Below are the code and all the weights of a small trained network. Each question names an input and a class and asks about switching units off, where a switched-off unit gives its printed mean instead of its output.

import numpy as np


def w(rows, s, z=0):
    codes = np.array(rows[::2]) - 128.0
    scale = np.full(codes.shape[1], s)
    scale[-1] = z or s
    return codes * scale


def f(y):
    return y / 2 * (1 + np.tanh(0.7978845608 * (y + 0.044715 * y**3)))


def log_softmax(a):
    a = a - a.max(-1, keepdims=True)
    return a - np.log(np.exp(a).sum(-1, keepdims=True))


def net(x, mask):
    res = np.array(x, float).reshape(1, 6) / 4 @ E
    y = f(res @ A[0][:, :-1].T + A[0][:, -1])
    res = res + np.where(mask, y, B[0][:, -1]) @ B[0][:, :-1]
    return log_softmax(res[-1] @ U[:, :-1].T + U[:, -1])


A, B = {}, {}
E = w([
[199,232,206,173,222,196,187,140,201,90,93],'x0',
[79,178,38,239,72,117,172,221,167,175,142],'x1',
[74,47,53,146,254,214,125,97,159,165,92],'x2',
[40,141,161,137,214,37,103,192,80,77,72],'x3',
[214,136,86,183,169,82,194,75,7,154,101],'x4',
[56,184,111,69,158,185,187,140,62,105,226],'x5',
],0.0067)
A[0] = w([
[160,117,120,132,82,183,167,85,153,175,206,84],'n0',
[164,140,98,149,162,88,175,87,40,157,122,40],'n1',
[196,124,96,156,47,210,125,79,172,180,157,98],'n2',
[99,172,71,193,112,116,180,166,152,134,146,50],'n3',
[170,210,201,193,203,180,186,143,172,97,93,47],'n4',
[193,198,182,102,78,69,152,151,90,113,147,71],'n5',
[57,2,71,70,45,60,70,105,47,168,159,2],'n6',
[103,100,164,143,92,129,61,136,228,110,100,120],'n7',
[83,167,80,196,125,88,141,217,147,143,118,85],'n8',
[71,115,160,74,128,159,69,170,221,114,146,96],'n9',
[166,194,157,107,67,109,101,142,104,103,129,48],'n10',
[48,153,151,146,184,55,103,203,95,83,71,87],'n11',
[192,110,88,96,88,162,162,117,178,164,184,61],'n12',
[96,119,161,141,131,132,104,159,187,136,186,58],'n13',
[150,137,109,124,85,167,143,81,157,151,144,36],'n14',
[94,70,75,142,196,190,121,105,144,150,109,28],'n15',
[107,184,79,199,109,130,186,188,171,169,137,82],'n16',
[83,186,117,77,140,165,181,140,70,101,221,99],'n17',
[162,190,166,135,150,156,171,139,177,102,100,57],'n18',
[149,101,186,56,140,142,128,82,108,100,111,46],'n19',
[71,136,162,66,83,138,85,178,218,92,156,55],'n20',
[48,130,152,150,187,67,92,200,87,85,79,56],'n21',
[80,133,140,107,140,168,173,138,87,128,174,73],'n22',
[159,180,198,114,45,70,117,142,110,108,153,63],'n23',
[168,92,145,176,91,60,69,134,172,158,19,71],'n24',
[195,110,165,61,157,114,66,66,124,105,112,82],'n25',
[157,168,201,134,178,153,160,96,180,89,132,47],'n26',
[130,163,74,213,74,140,144,182,145,181,166,70],'n27',
[202,122,103,204,154,77,187,78,36,151,97,97],'n28',
[147,105,169,62,164,115,127,74,139,120,130,67],'n29',
[41,180,129,69,141,172,187,160,71,103,218,69],'n30',
[136,128,194,39,170,146,110,61,86,92,153,79],'n31',
[104,65,81,137,233,191,121,99,150,171,79,82],'n32',
],0.0078,0.0049)
B[0] = w([
[140,130,194,87,171,121,156,77,95,131,127,188],'n0',
[167,178,59,70,156,91,136,155,127,161,167,190],'n1',
[127,122,231,92,185,110,160,48,82,121,121,214],'n2',
[115,65,108,91,113,165,91,181,77,139,83,186],'n3',
[83,174,113,201,84,131,65,98,94,247,217,247],'n4',
[87,96,106,151,101,100,211,167,144,83,182,211],'n5',
[87,219,133,240,62,151,43,93,113,242,210,255],'n6',
[194,161,69,101,187,83,144,137,176,154,107,193],'n7',
[124,47,134,90,119,166,99,141,81,126,73,206],'n8',
[147,212,60,27,166,75,150,160,117,164,151,206],'n9',
[73,95,119,161,113,111,188,166,129,85,185,170],'n10',
[131,123,215,100,181,154,168,50,81,136,140,221],'n11',
[115,129,199,103,180,126,155,63,69,125,130,175],'n12',
[132,130,76,106,159,106,134,156,117,140,123,148],'n13',
[110,114,171,103,148,115,163,104,95,156,127,145],'n14',
[72,98,111,182,77,66,223,168,126,61,185,188],'n15',
[103,41,109,99,110,179,70,202,77,113,70,216],'n16',
[236,78,141,183,175,91,106,115,249,139,68,231],'n17',
[97,152,120,193,76,118,77,127,111,209,192,186],'n18',
[101,56,99,97,102,165,81,194,65,134,68,178],'n19',
[157,183,43,53,155,73,172,135,93,157,154,199],'n20',
[117,141,236,86,159,147,184,39,62,139,125,208],'n21',
[153,129,137,154,141,94,133,139,190,138,103,166],'n22',
[44,83,104,169,69,87,230,160,148,37,169,205],'n23',
[212,88,174,195,162,108,128,108,253,134,80,195],'n24',
[109,44,113,113,111,194,85,189,102,120,73,196],'n25',
[96,151,115,173,84,150,63,128,85,215,151,191],'n26',
[96,52,137,100,100,183,87,193,84,119,64,207],'n27',
[202,212,15,15,205,70,139,137,164,153,111,233],'n28',
[115,58,111,122,110,151,105,182,84,138,101,169],'n29',
[219,87,150,190,162,78,107,108,249,142,74,234],'n30',
[134,26,101,113,108,175,66,195,75,124,51,221],'n31',
[56,107,122,179,36,74,251,169,157,16,203,231],'n32',
],0.0072,0.0079)
U = w([
[111,66,108,101,110,166,70,185,81,125,68,116],'0',
[97,188,119,208,92,131,57,114,111,204,195,108],'1',
[82,117,110,163,94,95,219,155,149,49,185,130],'2',
[160,198,37,37,174,93,145,145,139,151,134,118],'3',
[122,136,248,89,172,130,161,63,80,133,126,129],'4',
[191,104,147,195,152,102,105,123,246,139,79,150],'5',
[121,204,101,122,120,170,71,105,164,55,113,251],'6',
[118,199,124,134,114,165,91,114,140,55,111,87],'7',
],0.011,0.012)

Each question gives the input, the list of numbers given to net, and the class t.
The units are the neurons (one row each of A and B). Each row of codes is followed by its name. A weight is (code - 128) times the scale printed after its matrix; where a second scale follows, it is the last column's (A, B and U).
mask holds one flag per neuron, in row order. A switched-off neuron (its flag False) gives its mean, the last column of its row in B, instead of its output. The means were averaged over made-up inputs and are rounded, as every weight is.
A unit's drop is (log p(t) with every unit on - log p(t) with that unit switched off) / (log p(t) with every unit on - log p(t) with every unit switched off).
The circuit of an input: a set's keep is (log p(t) with only the set's units on - log p(t) with every unit switched off) / (log p(t) with every unit on - log p(t) with every unit switched off). Starting from the 12 units with the biggest drops (on a tie, the unit counted first), units are removed one at a time, each time the one whose removal leaves the highest keep (on an exact tie, the one counted first), for as long as the keep stays at least 0.8.
units of the circuit, in order: the units of the circuit, biggest drop first
unit that matters most: the unit with the biggest drop
top k neurons: the k neurons with the biggest drops, biggest first
drop when u is switched off: that unit's drop, to one decimal
input [-2,6,2,8,6,-6], class 4: units of the circuit, in order => (n21)
input [0,3,-6,8,-2,-3], class 4: top 2 neurons => (n11 n21)
input [0,5,1,6,-3,4], class 4: top 2 neurons => (n21 n11)
input [-6,1,-8,-6,-1,7], class 2: top 4 neurons => (n23 n5 n10 n4)
input [5,-4,5,-4,-5,-1], class 1: units of the circuit, in order => (n26 n4)
input [-8,3,0,7,1,8], class 1: top 2 neurons => (n6 n24)
input [-7,-2,3,4,8,3], class 3: top 2 neurons => (n28 n1)
input [7,-3,-7,-3,-3,4], class 1: top 3 neurons => (n4 n26 n18)
input [4,-6,-8,2,7,3], class 2: top 2 neurons => (n5 n23)
input [5,-2,5,0,0,3], class 1: top 3 neurons => (n4 n26 n23)
input [0,3,7,5,-1,-6], class 2: top 2 neurons => (n32 n15)
input [6,-2,-2,-7,0,1], class 4: top 2 neurons => (n2 n6)
input [-4,0,-4,-4,-1,5], class 5: units of the circuit, in order => (n17 n30)
input [-6,8,1,-8,-5,-4], class 0: unit that matters most => n27
input [4,-3,7,-5,7,6], class 2: top 3 neurons => (n32 n15 n9)
input [-6,-4,1,0,7,-1], class 3: top 3 neurons => (n28 n4 n1)
input [-5,-4,4,6,2,3], class 4: top 3 neurons => (n21 n4 n11)
input [-5,-1,-1,8,-5,2], class 4: drop when n11 is switched off => 0.2
input [-8,-2,5,-3,-3,-3], class 1: drop when n6 is switched off => 1.1
input [8,-8,-7,-3,7,-7], class 0: unit that matters most => n25
input [0,-3,5,-3,-5,2], class 2: drop when n20 is switched off => -0.1
